Read these off the array that follows. Rows and columns are numbered from 0.
1) Read off the entry at row 0, column 2.
2) Read off the top-right entry.
3) Read off the top-left entry.
4) Read off the largest entry.
5) Read off the entry directly above the largest entry.
6) Read off the entry in row 2 and column 0.
7) Read off the entry at row 2, column 1.
8) Read off the entry just right of the largest entry.
[[129 128 133 122 133 133 121 125 133 122 133]
 [142 146 120 136 120 123 136 118 123 133 121]
 [127 125 136 119 136 135 118 127 135 120 136]
 [135 135 130 127 129 129 127 123 129 126 130]
 [139 143 122 133 122 125 133 119 125 131 123]
 [147 152 117 141 116 119 142 116 120 137 118]
 [124 122 138 116 138 137 115 128 137 118 136]
 [127 128 133 120 133 134 120 125 133 120 132]
 [139 142 123 133 123 125 133 120 125 130 124]
 [130 129 133 122 133 133 121 125 133 122 133]]
1) 133
2) 133
3) 129
4) 152
5) 143
6) 127
7) 125
8) 117

Read these off the grid that follows. Counting starts at 0.
1) The entry just left of the largest entry?
2) The top entry of the column that holds the largest entry?
3) The entry at row 2, column 0?
4) The entry in row 2 and column 1?
5) The entry in the bottom-right corner?
6) The top-left entry?
7) The entry at row 0, column 2?
8) The entry at row 0, column 1?
[[126 137 128 134 130 123 116 117 117 136 128]
 [126 124 131 128 128 130 130 129 127 126 127]
 [127 124 132 126 129 131 131 131 125 127 128]
 [128 124 130 127 128 129 132 131 123 126 127]
 [127 124 126 125 128 128 130 130 128 126 127]
 [121 128 120 131 124 131 121 122 152 123 123]
 [138 123 124 120 125 126 143 143 128 125 130]
 [126 124 136 127 128 134 130 129 127 127 124]
 [127 125 134 127 128 132 130 130 125 127 127]
 [139 142 126 130 121 128 123 124 137 139 136]
 [129 124 122 123 144 121 135 136 128 122 131]
 [128 136 113 144 128 113 125 124 129 123 142]
 [129 123 139 125 134 131 137 136 116 128 130]
 [131 125 118 122 148 117 137 139 126 122 134]]
1) 122
2) 117
3) 127
4) 124
5) 134
6) 126
7) 128
8) 137

[[138 123 129 121 113 128 140]
 [124 139 107 144 127 121 126]
 [129 135 125 133 138 128 121]
 [123 142 124 130 134 135 122]
 [115 123 131 126 133 132 126]
 [130 136 106 149 120 107 136]
 [133 120 147 109 128 141 129]]
The first entry, reading row by row -> 138
The 1st entry on the diagonal from the top-right corner -> 140
The bottom entry of the column that holds the smallest entry: 147
Report the entry directly below the largest entry.
A: 109
Report the 3rd entry from the end, reading row by row.
A: 128
Report the entry directly above the smallest entry.
A: 131
Report the entry just left of the smallest entry.
A: 136
Report the entry directly below 131.
A: 106
The smallest entry in the first column is 115
Report the entry just right of 106.
A: 149
Report the second entry from the end, reading row by row.
A: 141
The entry just left of 139 is 124
Report the top entry of the column that holds the largest entry.
A: 121
Report the entry in the bottom-right corner.
A: 129
Report the entry directly above 131.
A: 124
The second entry in reading order: 123
Report the first entry in the row that holds the largest entry.
A: 130
Report the third largest entry.
A: 144

arr =
[[141 142 142 143 116]
 [133 133 133 133 124]
 [111 110 110 107 144]
 [151 153 153 155 106]
 [143 145 144 146 113]]
Indices start at 0.
Give the entry just right of 151.
153
The entry at row 0, column 2 is 142
The entry in row 2 and column 0 -> 111
Give the bottom entry of the column that holds the largest entry.
146
The median of all entries -> 141
The entry at the centre is 110
The entry in the bottom-left corner is 143
The entry just left of 116 -> 143
Give the entry directly above the smallest entry.
144
The entry at row 1, column 0: 133

A =
array([[106, 135, 116, 138, 110, 124, 129, 125, 132],
       [117, 110, 120, 135, 122, 112, 123, 118, 140],
       [118, 107, 122, 137, 122, 102, 117, 131, 123]])
Which number is the entry directly above the centre entry?
Answer: 110
The entry directly above the smallest entry -> 112
The first entry on the main diagonal is 106
Which number is the bottom-left entry?
Answer: 118
Which number is the centre entry?
Answer: 122
The entry just right of 125: 132
The third largest entry is 137
Which number is the third entry on the main diagonal?
Answer: 122
Which number is the largest entry in the last column?
Answer: 140
Which number is the entry directly below the largest entry?
Answer: 123
The smallest entry in the last row: 102
The entry just right of 120: 135
The third entry, reading row by row -> 116
Which number is the second entry, reading row by row?
Answer: 135

grid =
[[128 140 134 126 125 127 149 135 136 129 144]
 [128 155 124 117 134 136 121 111 125 119 134]
 [131 130 114 121 133 134 114 123 123 137 107]
 [133 149 122 115 134 137 116 114 125 123 121]
 [127 157 138 128 128 130 134 120 129 117 141]]
Rows and columns are numbered from 0.
The entry in row 2 and column 1 -> 130
The minimum -> 107
The entry in row 0 and column 2 -> 134
Report the entry directly above the centre entry.
Answer: 136
Report the top-right entry.
Answer: 144
The entry at row 0, column 1 -> 140
Report the entry in the bottom-left corner.
Answer: 127
The entry just right of 135: 136
The top-left entry -> 128
The entry directly above the largest entry -> 149
The entry in the bottom-right corner -> 141
The entry directly below the centre entry is 137
The entry just left of the smallest entry: 137
Report the entry at row 1, column 0.
Answer: 128
Report the entry in row 2 and column 0.
Answer: 131
The entry in row 1 and column 1 is 155
The entry just left of the centre entry -> 133
Report the entry at row 1, column 2.
Answer: 124

(124, 144, 102, 138)
Read off the second entry.
A: 144
Read off the entry just right of 102.
A: 138
Read off the 1st entry from the left.
A: 124

125  139  125  153  128  129  157
The entry just left of the centre entry is 125
Report the entry just left of 139.
A: 125

[[118 139 154 131]
 [116 134 155 116]
 [106 142 154 106]]
Indices start at 0.
Read off the entry at row 1, column 0.
A: 116
The entry at row 0, column 2: 154
Read off the entry in row 2 and column 0.
A: 106
Read off the bottom-right entry.
A: 106
The entry just left of the largest entry -> 134
